[[123 123 127 123 130]
 [108 130  99 129 122]
 [113 132 109 139 114]]
->
[[123 123]
 [108 130]
 [113 132]]

[[147 127 151 106]
 [138 127 140 116]
 [121 129 120 136]
 [117 129 114 141]]
->
[[147 127]
 [138 127]
 [121 129]]

[[111 109 146]
 [120 150 130]
 [127 128 129]]
->
[[111 109]
 [120 150]
 [127 128]]

[[139 105 127]
 [121 154 120]
 [118 120 153]
 [117 156 126]
 [131 116 133]]
->
[[139 105]
 [121 154]
 [118 120]]

[[127 125 136]
 [127 142 136]
 [132 100 135]
 [125 150 135]
 [133 132 121]]
->
[[127 125]
 [127 142]
 [132 100]]

[[150 140 105 137]
 [125 128 148 137]
 [108 107 152 120]
 [108 151 133 147]
 [155 117 138 154]]
->
[[150 140]
 [125 128]
 [108 107]]
---
[[118 153]
 [ 99 100]
 [108 149]]
->
[153  99]

[[106 116 138 142 120]
 [150 140 120 115 136]
 [151 140 119 114 136]
 [106 115 135 142 121]
 [151 140 122 115 134]]
->
[120 115 119 115 151]

[[111 141 149 127]
 [133 111 142 105]
 [135 140 135 105]
 [139 107 142 145]
 [142 120 121 113]]
->
[127 142 140 139]

[[130 104]
 [137 117]
 [137 142]
 [123 119]]
->
[104 137]

[[144 128]
 [149 123]
 [118 125]
 [120 132]
 [148 130]]
->
[128 149]

[[124 130]
 [148 111]
 [145 112]
 [104 150]]
->
[130 148]
---
[[114 148 105 113 113]
 [136 111 126 136 116]]
->
[[114 105 113]
 [136 126 116]]

[[114 140]
 [146 104]]
->
[[114]
 [146]]

[[151 150 151 112 150 150 113 150 150 150 112 112 150 112 150 112]
 [123 123 122 139 124 124 137 124 123 123 137 138 123 137 123 138]
 [151 151 151 111 151 151 111 151 151 151 111 111 151 111 151 111]
 [152 151 151 111 151 151 111 152 152 151 111 111 151 111 151 111]
 [109 109 109 152 110 109 152 109 109 109 152 152 109 152 109 152]
 [115 116 116 140 116 116 140 116 116 116 140 141 117 141 116 141]]
->
[[151 151 150 113 150 112 150 150]
 [123 122 124 137 123 137 123 123]
 [151 151 151 111 151 111 151 151]
 [152 151 151 111 152 111 151 151]
 [109 109 110 152 109 152 109 109]
 [115 116 116 140 116 140 117 116]]

[[112 131 126 145]
 [119 126 135 151]
 [119 130 125 151]
 [125 132 118 113]
 [124 133 126 122]
 [117 126 131 146]
 [126 122 123 108]
 [127 127 125 139]
 [120 125 125 154]]
->
[[112 126]
 [119 135]
 [119 125]
 [125 118]
 [124 126]
 [117 131]
 [126 123]
 [127 125]
 [120 125]]

[[127 118 132 124 128 153 145 130 129 130]
 [140 133 128 125 114 153 119 131 117 101]
 [119 120 117 122 122 153 127 143 135 133]]
->
[[127 132 128 145 129]
 [140 128 114 119 117]
 [119 117 122 127 135]]

[[130 129 128 132 132 130 132 131]
 [106 158 128 118 118 104 116 153]
 [128 134 128 132 132 128 132 135]
 [128 132 128 130 130 127 130 133]
 [118 146 128 128 127 117 126 145]
 [125 136 128 130 130 125 129 136]
 [125 138 128 130 130 124 129 138]
 [137 120 128 134 134 138 134 121]
 [124 139 128 131 130 123 129 140]
 [137 119 128 133 133 138 134 120]]
->
[[130 128 132 132]
 [106 128 118 116]
 [128 128 132 132]
 [128 128 130 130]
 [118 128 127 126]
 [125 128 130 129]
 [125 128 130 129]
 [137 128 134 134]
 [124 128 130 129]
 [137 128 133 134]]
---
[[131 125 134]
 [137 152 142]
 [126 108 128]
 [130 103 142]
 [125 100 128]]
->
[[131 125]
 [137 152]
 [126 108]]

[[135 119 130]
 [137 112 136]
 [124 151 127]
 [119 134 134]
 [113 122 133]]
->
[[135 119]
 [137 112]
 [124 151]]

[[128 138 154 143 144]
 [130 132 147 141 143]
 [111 129 139 146 144]
 [115 138 113 127 128]
 [113 124 131 142 150]]
->
[[128 138]
 [130 132]
 [111 129]]

[[129 118 135 129 137]
 [140 115 111 139 118]
 [114 130 119 106 128]]
->
[[129 118]
 [140 115]
 [114 130]]

[[134 133 145]
 [134 131 144]
 [128 131 152]
 [145 129 105]]
->
[[134 133]
 [134 131]
 [128 131]]

[[118 134 134 110 127]
 [123 136 139 127 126]
 [112 137 136 111 124]
 [135 124 124 105 138]
 [136 122 122 123 134]]
->
[[118 134]
 [123 136]
 [112 137]]

[[154 135]
 [105 138]
 [114 151]
 [133 146]
 [118 112]]
->
[[154 135]
 [105 138]
 [114 151]]
